After every row comes roughly how far along a hidden order it lies, from 0 to 15.
In the rows, zero is written as 100.
[110 100 133 112  99 133 100 106 100 100 113  98 100 100 101 101 100 123
 127 116 112 109 137 134 101 116 100  99 111 100 111 133  99 124 100 117
 110 100 115 111 107 119 100 101 115 101  99 126 117 121 105 134 107 124
 109 112 127 110 110 124 100 107 109 108 100 103 114  99 102  99 109 111
  97 124 105 124 111 115 131 129 109 101 118 100 100  99 107  99 114  99
  99 105 112 100 100 100 101  96 131 107 130  99 100 100 114 104 101 104
 129 101 119 113 119 116  99  93  99 133 121 119 100 100 119 100 101 111
 111 103] -> 12
[111 101 136 112 102 134 102 106 100  94 111  96  99  99 101 100  97 125
 133 122 115 111 102 126  99 115  95 105 106  98 111 136 102 119 101 117
 117 102 116 104 107 115 100 101 153 100 103 127 110 119 105 136 114 124
 111 115 125 111 106 125 101 108 109 107 102 104 114  99  91 101 113 114
 129 131 104 120 113 117 129 126 106 102 120  96  99 101 104 100 107 101
 100 110 111 100 102 100 102 103 123 106 136 106 100 101 115 104  92 104
 122  99  99 112 115 115 104 128 103 139 121 116 104  99 126  99 102 112
 113 110] -> 12
[ 98 111 101 113 109 100 118 100 111 141 102 115 108 100 110 121 126  98
 130 118 111 101 130  98 121  99 114 100  99 123 100  99 126  96 104 100
 100 108 101 144 100 100 108 110  99 129 124 100 100  99  99 133 100 101
 100 100  96 100 100  96 105 108 100 100 100 100 100 123 101 100 101 100
 100 100 106 100 111 101  97 100 100 107  98 100 100 120  99 117 100 108
 106 150 100 110 115 103 113 107 129 106 102 102 120 105 100 100 136 100
 102 108 103  99 100 101 111 138 113 103 100  98 104 100  99 109 111 100
 100 100] -> 2
[101 114 102  95 109 101 120 100 110 138  98 114 108 100 110 124 122 100
 131 105 103 100 135 133 119 100 110 102  99 121  99 100 128  96 104  97
 102 109 101 147 100  98 108 111  74 128 128  96  97  97 100 104 103 102
 100 100 100  99  96 102 106 100 100  99  99 100  99 126 117  99 101 100
 110  98 100  97 100 101 102 100  98 106 100  99 106 121  98 120  97 111
 107 161 100 112 115 103 116 100 127 100 105 130 121 106 101 100 129  99
  93 108  98 100  98  99 117 159 114 103 100  98 103 111 103 108 114 100
 101  96] -> 0
[111  98 101 112 100 129 101 106 100  99 113 100 100 100  99 125  99 125
 130 120 112 109 129 135  99 115 113 101 100  99 108 131 101 122 100 117
 116 100 113 102 107 118 100 100 162 100 100 127 114 121 105 133 110 123
 110 113 125 110 110 121 100 107 110 107 100 104 113 101  98 100 110 111
 102 103 105 123 113 117 133 128 109 101 122  98 100 101 107 100 110  99
 100 103 113 101 101 100 101 102 128 100 134 103  99 105 115 105  96 104
 128 100 100 114 119 115 101 111 101 132 122 118 100 100 119 100 101 112
 102  98] -> 8
[110 101 135 110 101 127 105 105 100  93 109  99  99 109 101 103  92 122
 135 123 115 110 135 127  99 113  96 106 109  97 110 130  99 117 100 116
 118 101 115 111 106 117 100 102 162 101 102 125 108 118 103 132 114 123
 110 116 126 110 105 122 101 108 109 106 102 104 107 102  90 100 113 113
 192 132 105 123 112 117 130 128 109 102 117 111  99 100 104  99 107 102
 100 110 110 100 100 100 101 155 129  99 139 107 100 100 114 104  91 104
 126  99  97 112 116 115 105 129 104 134 121 119 100  99 123  98 102 113
 113 109] -> 15
[100 113 101 111 109 103 121 100 112 137  97 113 108  99 110 126 124 101
 129 103 108 100 101  91 120 100 112 102 100 124 100  99 127  98 103  99
 101 109 114 154 100  99 109 111  91 129 127 101  98 100 100 100 101 100
 100 114  97 101  98 101 105 100 100 100 103 101 100 122 116 101 101 100
  96 106 105 119 112 100 102 101  99 108 101  98 106 120  99 119  98 111
 106 160 100 111 114 103 114 103 121 106 101 104 121 106 100  99 129 100
  97 108  99  98  94 102 114 159 114 101 101  98 103 100 100 107 112 100
 101  98] -> 2
[100 114  97  99 111 103 120 100 100 140  98 115 108 100 101 126 122  99
 129 118 113 100 102  96 121 114 112 102 100 124  99  99 128  99 105 101
 101 100 101 148 100 100 108 111 101 132 124 101  98  99 105 135 101  99
 100 115  99  99  99  99 105 108 100 100 100 104  99 126  97 101 101 102
 107 103 105 123 111 100 135 101  99 108 120  98 100 119  99 119 100 111
 107 157 100 112 113 103 115 104 129  99 103 101 120 105  99 100 130 103
  96 108  99  99  98  99 114 149 114 100 100 100 104  99 103 119 101 111
  99  98] -> 4
[101 113  98 113 110  97 118 100 100 149 106 115 109 100 100 125 127 103
 126 117 111  99 129  98 122 101 117 116 101 126 100 100 125 101 105 101
 100 108 114 146 102 100 107 100 105 128 123  98 102 100 100  98  98 100
 100 113 102 100 102  99 104 105 100 100 103 100 101 126 105 100  98  99
  95  96 106 128 109  99 127  99 101 105  98 101 101 119 101 120 102  99
 107 144 102 111 114 104 114  98 128 101  93  98 120 105  99 100 101 100
 102 109 100 101 100 100 109 135 111  94  99 102 104 112  97 108  99  99
 100 103] -> 4
[110 102 135 111 100 129  99 106 101  99 112  98 100  99 100  98  99 121
 129 119 112 110 128 133 100 114  99 102 110 100 110 130 102 121 101 118
 115 100 114 103 107 118 100 100 163 101  99 126 113 119 105 135 110 121
 114 114 126 100 109 123 101 107 111 107 100 104 112 101  98  99 109 112
 103 123 106 124 112 116 132 127 109 101 120  99 100 100 107 100 113 101
 101 102 111  98 101 100 102 143 131 100 134 102 105 100 114 104  93 104
 128 100 117 114 117 116 101 103 101 133 122 117 100 112 119 100 101 109
 112  99] -> 11
